In the rows, 128 means zero.
Each row is followed by its class; each block has classes of its own.
[151 124 120 164 117 149 130  97 135  90  53 150 114 153 101 120  97 160
 101 148 129 157  94 123 124 132  91 134 104 154 141 123  72] : Q463
[149 143 117 144 142 162 159  91 170 115 110 161  77  86  98 134  69 170
  54 172 166  83 136 132 130  92 215  88  93 133 121 108 203] : Q208
[150 135 123 180 104 148 111 120 141  67  63 152 104 156 121 133  88 145
 110 152 126 171 138 115  98 140  70 127 118 170 118 151  77] : Q179
[138 145 105 114 149 142 171 121 144 154 120 147 116 144 117 134  52 128
  97 120 154 138 131 147 104 139 138  96 110 115 102 104 129] : Q380
[146 129 113 147 123 113 151 128 135 137  70 112 134 171 140 134  24 146
 142 185 104 179 120 152 120 125  90 129 130 165 107 149 114] : Q276
[158 131 106 139 108 124 130 133 123 143 102  94 108 143 129 112  93 145
 131 140 144 168 110 123 120 164 113  84 126 130 133 137 116] : Q905
[174 128 133 143  58  92  78  62 126  99 118 108 130 114 108 188  96 205
 109 150 164 177 125 108 136 124  75 134 155 198 101 127 112] : Q418
[177 188  92 169 228 149 149 191 144 156  50 105 125 196 107  87  33 115
 122 183  73 198 139 189  62 158  48 173 155 122 167 105  81] : Q380
[114 148 148 115 105  58 122 142 133  62  91 107 137  65 136 123 123 117
 167 195  90 119 133 131 191  97 194 155 113 140 140 124 179] : Q208
[112 146 110 112 168 142 135 186 129 138 138 142 124 132 134  79  74 107
 134  80 126 137 160 183 111  67 119 130 122 121 129 126 144] : Q380
[143 137 113 115 148 151 139 130 122 147 161 169 114 108 100 149 132 155
 100  93 157 106 177 138 115 115 133 115 103 124 138 116 137] : Q418
[ 66 112 118 112  85 132  63  97 118 138 127 115 112 169 131 123  84  94
 191  90 130 120 107 108  86 125 101 148 169 137 131 131 158] : Q840
[109 114 140 120 140  81  97 146 129  89 122 119 108 146 134 113 124 106
 133 132 123 124 144 144 138 105 121 149 143 133 133 126 135] : Q380
[111 113 115  96 152 202 142 127 114 153 132 194 144 156  93 133 129 114
  92  91 118 104 181 150 119  76 158 101  76 132 123 147 134] : Q463
[126 110  90 153 125 112 105 126 133  33  41  83 136 138 132  99 104 139
 145 126 115 201  84 138 131 140  14 133 125 161 122 147  67] : Q179
[136 183  83  98 141 134 138  76 151 157  96  47 160 129 145 111  38 173
 185 168 125 178  17 151  73 103  18 122 172 101 165  96  91] : Q674
[ 98  91 157  96 115 132 107 123 131 128 149 158 118 153 135 139 132 108
 132 139 127 101 153 130 120  88 150 136 127 139 114 148 156] : Q463
[143 167 124 125 152  95 129 160 105 109 119  90 124 115 155 139 122 129
 151 174  99 144 133 126 121 128 121 148 125 121 134 126 122] : Q674
[ 97 130 145 111  83 122  88 154 135 129 129 180 105 101 143  71 161  96
 163  80 142  79 139 108 111 163 142 134 127  98 133 119 132] : Q253
[ 81 130 123 129 109 101 115 121 100  88  80 124 123 156 135 156 122  82
 164 148  96 111 156 119 131 108  98 149 111 147 136 158 122] : Q674
[123 143  87 101 147 186 135  82 132 159 102 169 105 138  98 120  65 136
 110  99 159  96 100 125  85 153 148 101  97 109 109 114 111] : Q840
[101 127  99  81 120 101 105  71 106 142 103 133 123 101 100 134 129 120
 122  58 161  88 130  97 140 154 132 111 109 144 122  99  84] : Q674
[115  90 112 123  71 140 101 114  83 138 182 159 140 170 141 170 125 159
 114  73 141 147 174 118 133  58 130  84 124 179 105 157 146] : Q276
[136 131 140 140  70  88  95 110 128  87 130 146 119 138 139 141 131 148
 124 135 144 164 119 109 134 143 118 145 141 150 115 112  92] : Q380
[180 103 103 189 140 129 143  72  86  98 104 119 121  80 147 152  68 158
  67 116 160 163 117 154 163 134  56  70 137 198  50  94  71] : Q253
[125 156  98 144 150 122 120  96 108  87  68 112 109 171 129 146  93 159
 116 158  99 158 117 120 132 114  56 125  98 132 157 144  65] : Q674
[122 150 104 141  91  76 103  99 169  12  30 149  82 142 119 169 166 129
 125 193 103 146 122 108 147 168  99 204 104 143 178 121  66] : Q208
[167 145 132 123 142 131 151 145 130 132 165 123 131  99 144 115 103 169
 120 114 147 156 109 108 105 133 149  87 126 119 116 109 127] : Q179
[ 81 127 100  96 111 120 120  79 119 133  88 213 102 174 126 151  97 112
 127 137 137  78 145 106 116 157 142 116  87 115 146 116  91] : Q208
[150 122 165 104 121  87 127 133 112 145 156 122 153 138 107 142 115 155
 140 146 128 100 152 124 127  87 148 126 130 135 134 152 177] : Q418
[ 71  87 107 100 157  81 104 100 116 115  83 124 125 232 149 210  55  90
 156 177  75 117 139 146 117  92  87 163 148 198 116 168 128] : Q276
[167 158  87 115 153 180 172 128 146 154 116 134 111  90 106 122 112 137
  81  75 153 127 138 136 105 165 125  73 103  93 116  92 130] : Q253
[126 115 126 140  82 123  96 117 112  96 100 163 112 115 121 139 136  93
 121 101 140 102 180 134 127 120 106 121 133 172 106 132 123] : Q253
[ 87  91 150 131 105 106 111 132 112 131 105 123 139 157 151 129 111  77
 185 152 102 101 129 135 117 112 101 140 162 148 117 146 141] : Q276
[113 124 140  36 169  90  72 193 131 158 218 121 106 185 169 168 114 108
 125 132  99 119 247 152 103  54 172 165 155 140 111 173 214] : Q208
[196 171 150 166 118 165 162 166 179 144 211 186  91  25 138  60 145 191
  72 110 193 152 130 143 118 148 198 134 123  99 109  62 117] : Q380
[105 115 159  94 117 170 174 126 134 182 236 180 140 104 126 109 193 118
 100  35 166  78 132 101 124 138 210  75 105  51 111  93 166] : Q380
[136 144  91 153 172 142 103 122 129  73  41 114 109 121 115 124 109 120
 107 176 100 145 141 164 134 125  69 145 127 145 140 116  99] : Q208
[106 114 106 168 160 170 170 183 141 115  77 123  77 104 125  64 193  31
 160 110 136  79 117 159  92 191  84 124 129  69 179 108 111] : Q905
[196 111 160 208 150 107 178 218  68  83 185  87 151  66 147  82 203 123
 134 157 108 160 173 133 153 117 163  91 140 122 144 109 169] : Q179
[145 147 109 126 136 159 154 130 141 113 126 158 121  97 119 132 109 138
 109  96 144 141 143 123 108 130 139 100 102 137 119 114 106] : Q179
[123  91 132 145  82 114  80 115 126 111  88 109 107 172 127 124 110 111
 141 161 134 137 140 134 121 125  92 115 148 173 119 177 129] : Q905
[142 154 133 146 121 121 108 140 140  88 122 144 108 145 155 106 116 171
 130 154 103 150 111 130 123 102  94 136 123 120 157 144 113] : Q253
[ 86  97 121  93 115 129  74 133  98 143 136 165  96 190 145 139  83  61
 168 121 141  75 173 142  65 116 121 149 151 148  92 159 146] : Q840
[116 112 127 124 143 145 160 111 120 175 103  86 148 145  93 102  73 102
 122  81 114 106 137 121 135 126 128  54 124 105 124 130 203] : Q253
[ 98  86 112 105 130 133 106 128 114 132  88 130 141 145 108 110 104  90
 146  93 134 112 119 143 110 115 112 138 136 162 114 123 137] : Q463
[112 106 126 112 121 138 113 134 131 126  95 139 114 111 114  84 142  96
 147  19 167  96  77 116  91 145  95 152 143 131 135  85  88] : Q463
[142 109 145 132 122 143  85 149 124 118 122 169 101 147 121 106 146 122
 117 140 138 121 168 141  99 108 117 156 138 150 137 132 107] : Q463
[140 136  91 119 123 186 147  77 139 155  94 169 144 175  86 131  68 150
 109 172 124 129 111 131  90 161 156 115  88 125 105 146 125] : Q840
[148 150 107 131 100 119 121  94 137 102  87 129 111 125 115 124  69 154
 140 169 133 157 107 132 123 142 131 144 116 144 124 125 104] : Q840
[105 105 145 147  89 133  65 123 153 123 166 132 141  95 100 141 180 137
 141  99 138 113 129 108 110 137 142 196 173 178 122 119 199] : Q418
[104  65 121 141 138  93 133 155  89  96 106  85 137 161 129 142 145  91
 137 111 105 108 133 127 147 105 131 116 132 156 114 152 183] : Q276
[152 138 138 126  98  94  86 131 132  72 112 137 100 101 140 119 121 152
 138 156 152 143 134 108 114 128 121 120 137 149 132 123  99] : Q179
[130 133 173  88  93  93 118 139 112 154 197 163 125 122 157 127 129 146
 130 107 134 105 175  98 144  99 200 112 117 111 117 133 156] : Q208
[157 156 126 144 127 103 122 131 148  99  55 124 129 126 118 120  84 124
 139 163 104 134 110 141 114 144 103 158 138 159 128 126 111] : Q253
[133 133 103 120 111 151 121 124 122 156 125 129 112 131 122 134 105 122
 132 108 148 132 133 135 106 126 130  92 131 148 133 134 127] : Q905
[145 140 119 135 113  99 133  86 128  85  89  82 135 139 129 154 124 149
 131 135 100 167  95 116 150 132  61 109 136 125 154 117 101] : Q253
[116 132 173 134 154 105 142 168 116 143 172 140 140 143 163 124 134  80
 157 139  96 118 140 140 113 127 136 161 160 111 121 113 130] : Q380
[102 160 104  96 139 154 133 110 125 155 129 132 124 107 123 140  98 121
 127  78 135 112 137 118 110 112 134 115 107 125 122 118 129] : Q674
[ 96 107 132 117 119 111  69 133 123 118 128 116 119 161 145 123  86 114
 128 114 135 145 133 133 117 120 103 131 155 150  81 137 151] : Q380
[121 140  89 136 135 177 149  84 119 139  60 183 130 129  70 154  64 144
  99  96 155  93 122 129 105 138 105  98  79 147 118 121 115] : Q418
[ 93  91 146  90 116 154  88 160 134 157 201 165 103 161 158 168 147  94
 129 133 128  87 217 144  92  72 165 134 152 145  92 169 202] : Q276
[114 160  91 128  91 184 138 111 138 149  97 171 108 114 108 105  94 142
 112  72 167 122 127 102  93 156 132 102  78 114 113 124 114] : Q674
[144 100 140 143 139 190 114 125  90 177 198 200 129 137 124  78 119 139
 101 118 145  99 191 157 111  99 163 104 118 135  86 148 127] : Q840

A new block, with new classes.
[145 128 152 150 129 137 124 138 141 124 129 112 132 118 103 138 122 136
 124 121 141 166 133 167 160  93 164 135  93 136 113 100 149] : Q78
[109 113 115 142 111 131 134 146  99 132 107 115 152 119 111 137 139 150
 140 121 139 156 133 157 154 115 124 108 127 123 122 138 110] : Q161
[106 155 124 120 134 119 124 129  92 131 122 154 150 133 148 164 107 164
 136 134 112 108 151 133 144 114 127 143 138 139 126 111 109] : Q506
[142 126 116 110 125 128 139 130 122 121 123 126 139 136 109 148 122 140
 140 116 102 144 138 147 155 144 123  99 137 137 118 124 101] : Q235
[125 102 126  90 115 138 160 145 120 155 145 149  93 123 144 118 129 170
 132 129 119 109 123 125 150  97 145 151 117 120 126 147 140] : Q621
[133 125 182 126 134 135 117 158 118 136 129  94 181 153  95 131 119 161
 137 165 152 117 108 114 105 115  98 131 144 126 135 136 144] : Q161
[120 112 142 131 129 127  94 101 110 119 103 109  55  92 101 121 151  75
  96 121 112 154 144 154 127 146 144 130  74 162 133  98  91] : Q331
[126 124 137 114 108 135 137 152 135 123 131 133 137 128 128 142 152 143
 124 115 131 151 125 158 168 147 139 119 123 102 127 137  89] : Q621
[105 148 120 199 159 111 133 139  86 156 152 150  52 125 202 126 136 132
 159 119 143 129 142 102 105  94 114  96 106 137 124 123 154] : Q767
[119 128 122 158 137 106 102 166 124 145 114 121  90 123 118 168 132 161
 108 144 119 194 125 108 175 136 149 110 115 132 111 119 148] : Q368
[137 171 159 135 119 135 108 176 104 163 154 112 102 128  93 161 163 131
 132 126 158 178 108 119 142 143 132  96 105 116 113 112 172] : Q368
[140 162 110 119 128 103 125 166 155 148 128 111 125 180 149 140  91 103
  92 131 128 103 119  94 102 171 131 117 146 128 149 110 126] : Q112
[124 181 183  71 117 113 146 150 129 141 134 134 157 153 103 165 119 158
 137 117 105 140 142 152 167 135 147 109 123 105 118 123 116] : Q112
[113 132 136 112 133 103 115 150 109 138 118 140  90 156 132 138 114 151
 132 128  97 138 143 138 143 116 128 136 102 140 116 129  99] : Q78
[111 173 185 163 121 135 155 120 138 148 128  91 148 106  91 135 111 126
 106 131 124 103 127 128  85 103 158 152 118 122 131 118 156] : Q331
[106 170 147 154 138 127 121 131 112 146 149 130 100 142 137 128 149  83
 127 118 147 106 109 150 100 145 158  87  97 121 130 116 138] : Q128
[155 134  97  99 108 127 144 132  84 138 125 141 106 115 112 131 141 126
 145 142 127 129 140 116 149 122 126 107 146 152 120 121 165] : Q368
[105 140 130 128 145 113 121 144 107 144 113 149 129 151 146 148 122 143
 136 124  94 129 126 128 139 136 155 125 127 109 119 125 123] : Q506
[ 90 142  31 142 141 112  95 128  75 118 109 158 107 129 155 139 104 139
 130 123 119 121 145 125 132 133 106 129 138 144 109 114 126] : Q506
[136 129 112 201  84 146 142 158 110 133 130 107  45 143 118 124 169 118
 140 116 121 106 146 117 109 132 160  87 110 117 110 126  96] : Q667
[157 151 140 128 157  94 173 103 166 123 140 122 127 136 131 136  92  91
  97 102  99 122 140 143 128 150 169 128 119 122 134 111 131] : Q331
[141 131 134 110 106 108 133 146  74 131 122 140  97 161 112 146 145 135
 131 113 117 138 144 150 163 145 128  91 123 122 127 137  62] : Q767
[109 172 127 139 144 115 127 116 138 142 116 160 151 113 197 160 107 112
 114 132 156 149 121 110 121 141 126 146 139 125 126 109 147] : Q620
[167 138 141  61 125 134  74 165 106 162 137 121 153 144 110 137 144 136
 106 148 148 129 115 132 166 136 138 123 151 141 143  95 175] : Q620
[142 156 156 110 131 154 111 146 160 122 138 112 173 134  91 129 109 123
 153 126 119 132 122 140 107 127 136 124 125 139 113 103 171] : Q235
[153 148 135 113 147 116 110 151  92 137 132 151  65 179 122 131  92 116
 148 143  99 110 125 110 123 131 150 103 104 133  88  99 171] : Q78
[126 150 162  95  69 154  95 166 126 137 104 121 146 123  81 125 149 119
 118 147 148 151 116 138 122 130 136 142 118 133 138 114 128] : Q621
[128 149 131 158  88 128 137 129  79 137 127 134  82 142 100 140 131 131
 119 121 131 110 137 126 128 123 129 105 115 119 114 128  98] : Q767
[150 133 140  62 136 125 152 187 143 139 128 126 162 126 114 123 133 148
 144 143 122 142 132 126 128 119 129 163 135 132 139 145 150] : Q331
[137  87 247 122 178 143  97 135 162 152 137  57  87 139 118  98 161  85
 146 152 113 135 103 110  61 125 159 142  84 167 169 116 154] : Q368
[135 167 166 112  94 135 140 185 130 169 159 145 137 139 146 133 163 154
 142 135 131  91 137 108 120 104 134 143 141 115 140 136 147] : Q667
[143 104 113 131 123 119 143 134 100 131 135 116 117 139 111 125 139 144
 134 124 136 135 143 143 155 120 106  98 126 135 133 135 109] : Q161
[138 141 142 110 111 133 107 135 122 140 120 114 109 122  70 111 144 131
 125 132 150 174 109 143 121 119 128 119  98 134 109 116 158] : Q235
[146 113 142 142 117 116 123 126 112 121 120 143 109 131 143 140 130 129
 100 139 142 123 132 129 151 129 133 130 126 134 133 117  86] : Q767
[130 153 131 112 110 166  92 148  98 119 124 129 170 153 102 138 119 102
 179 122 120 103 124 163 110 147 144  87 131 134 102 112 140] : Q128
[132 138 176  69 106 145 106 136 117 129 133 144 156  94  81 157 110 184
 103 148 140 114 128 146 192  93 151 179 114 132 111 112 136] : Q895
[136 102 117  76  99 126 122 136 100 149 121 128 119 137 142 139 129 149
 127 118 120 114 136 151 155 138 151 143 135 141 115 128  88] : Q368
[120 142 142 124  94 131 126 160 154 172 146 122 114 139 134  86 168 117
 136  97 126 141 117 136 104 125 132 123 111  98 144 150 151] : Q621
[120 113 110 133 118 141 149 114 129 144 109  95 147  95 110 136 129 116
 132  86 141 199 113 148 136 120 114 122 118 118 134 142 149] : Q112
[127 126 161 131  94 140 133 127  95 137 119 115 103 136 107 124 137 141
 132 116 134  98 117 145 132 132 161 124 112  97  97 139  85] : Q895
[134 115 164 113 153 101 132 139 146 132  97 133  96 171 160  77 140 115
 158 130 164 171 103 151  71 125 189 156  75 105 102 129 121] : Q506
[144 140 150 151 107 151 119 147 123 142 113  94 155 104 105  98 165  94
 143 138 148 117 116 119 101 114 133 113 144 132 154 128 162] : Q895
[130 139 176  97 113 116  97 110 104 141 107  97 132 150  96 127 149 128
 106 130 136 137 127 165 139 138 154 117 126 128 132 114  97] : Q620
[168 122 137 149 139 118 102 100 100 150 124 118 135 116 160 137  95 129
 134 114 130 145 142 135 130 112 119 116 139 148 112  94 159] : Q331
[116 127 141 130 105 144  89 156 153 129 124 138 123 127 129 116 140 124
 125 111  96  96 128 141 152 150 174 134 112  97  99 124 110] : Q895
[136 108 162 147 131 146 107 130 108 143 109  88 171 114 117 119 126 140
 133 132 140 112 101 140 132 109 162 123 150 115 123 127 155] : Q895
[147 159 176 111 124 131 136 136 128 144 158 171 124 126 126 160 139 130
 128 143 132 127 126 128 160 122 133 112 104 129 131 118 148] : Q128
[112 160 157 109 139 118 128 145 128 132 138 134 136 133 105 151 139 155
 127 125 105 138 128 152 162 142 141 101 121 117 115 122 115] : Q235
[147 129 146  60  84 150 155 149 136 128 132 152 142 119 119 144 126 153
 134 156 119  83 149 122 145 118 150 177 136 150 119 124 110] : Q368
[126 159 213 133 140 126  93 164 122 148 127 129  82 137 116 151 101 167
 132 167 136 132 123 100 130  97 172 139  82 136 100  94 159] : Q895
[138  88 193 167 146 123 109  85  90 177 105 109  41 147 124 133 121 106
 126 129  95 161 104  88  88 121 131 123  82 135 138 118 136] : Q506
[150 128 160  91  71 140 152 145 106 159 117 134 139 131 115 139 152 159
 131 132 119 110 137 138 171 118 149 109 144 106 120 130 108] : Q112
[129 140 169 124 134 131  77 204 134 132 119  80 174 169  87 134 145 124
 139 140 140 159 119 149 126 151 138  92 123 129 141 110 127] : Q161
[143 158 157  95 139 115 144 120  94 153 116 151 126 156 169 207  65 115
 158 106 103 175 130 101 139 164  98  94 129 134 119 111 113] : Q112
[110 156 204 130 115 158  67 108 112 149 132 115 133 112 102 170 128 135
  97 145 111 102 134 129 149 124 141 135 119 145 130  80 134] : Q620
[165 166 156  62 113  87 132  92  83 154 121 135 102 160  51  87 112 108
 124 117 100 114 115 134 134 122 154  97 124 103 110 135 190] : Q895
[152 123 152 129 108 133 121 123 125 119 119 106 108 133  95 128 124 117
 127 109 137 144 126 147 136 140 147 126  99 122 112 122  93] : Q895
[137 140 133 144 168 106 170 135 110 100 134 120  98 153 117 141 117 129
 128 147 159 139 113 125 118 132 117 125 108 125 115 135 113] : Q78
[139 189 127 121  99 128 127 170 141 128 137 137 147 122 103 157 125 120
 120 119 144 150 139 119 146 141 114 131 121 127 136 119 124] : Q895
[115 172 107  96 123  95 134 107 130 144 102 187 110 133 175 103 156  64
 118 112 112 123 125 145 139 169 185 103 132  90 110 121 149] : Q620
[168 100 112 115 127 128 143 124  98 141 121  86 129 121  87 122 109 140
  97 124 175 148  94 140 121 124 133 150 128 118 111 132 151] : Q331
[158  99 113 118 127 133 120 169 105 143 151 133  80 150 135 117 120 158
 131 137 154 117 123 107 125 102 118 143 114 139 121 129 141] : Q767
[141 133 166 172 109 156 114 177 119 172 118 116 146 121 148 167 132 103
 132 143 156 158 114  97 117 129 123 105 125 142 149  96 151] : Q161
[167  68 118 122 152 149 130  68  89 111 170  85  51 140 114 143  82 144
 167  76 136 146 142 155 124 126 102 128  79 166  84 114  98] : Q368
[108 156 144 144 136 117 128 140 162 129 123 131 139 132 125 104 121 158
 125 152 133 109 117 132 108 107 164 133 125 114  96 121 166] : Q235
[140 131 129 107 142 114 108 151 100 139 118 180  72 149 153 127 151  88
 136 159 139 146  98 107 127 163 134  93 103 126 115 127 145] : Q128
[116  94 163 149 140 118 152 144 132 152 110 129 115 129 153  80 151 167
 197 123 150 195 120 148 114  73 147 118  88  97  88 163 166] : Q161
[117 133 158 112  96 123 104 132  98 144 103 125 113 133 131 156 130 139
 135 139 104 130 149 128 134 137 136 127 128 156 121 116  81] : Q368
[146 124 201 170 154 123  89 136 137 146 103 106 153 142 162 105 147  92
 164 138 129 167 113 137  98 112 145 103 120 130 130 109 168] : Q78
[147 162  95 130 110 142 132 150 130 135 152 147 152 134 129 141 109 128
 159 114 161 146 133 140 120 113 111 118 117 140 116 122 166] : Q128
[144 185 174 113 126 133 153 173 148 146 125 111 168 120 100 162  98 129
 136 131 149 176 128 128 103 112 150 156 108 137 128 108 169] : Q331
[123 166 120 165 129 109 150 142 148 140 131 179 114 124 163 151 118 128
 118 143 165 162 109 108 129 125 135 125 102 110 109 132 159] : Q128
[104 153  46 109 134 121 104 108  49 122  93 135 141 116  56 132 111 107
 113 119 137 166  90 134 129 145 103 121 140 112 109 131 192] : Q506
[151 137 150 134  81 148 123 142 113 140 120 125 144 110 103 166 129 169
 112 145 146 142 136 122 178 113 119 114 137 122 112 106 128] : Q112
[107 149 152  56 113 131  95 173 111 152 104 119  72 156  65  66 154  70
 132 143 115 114 103 147  73 118 180 151  74 141 129 121 171] : Q78
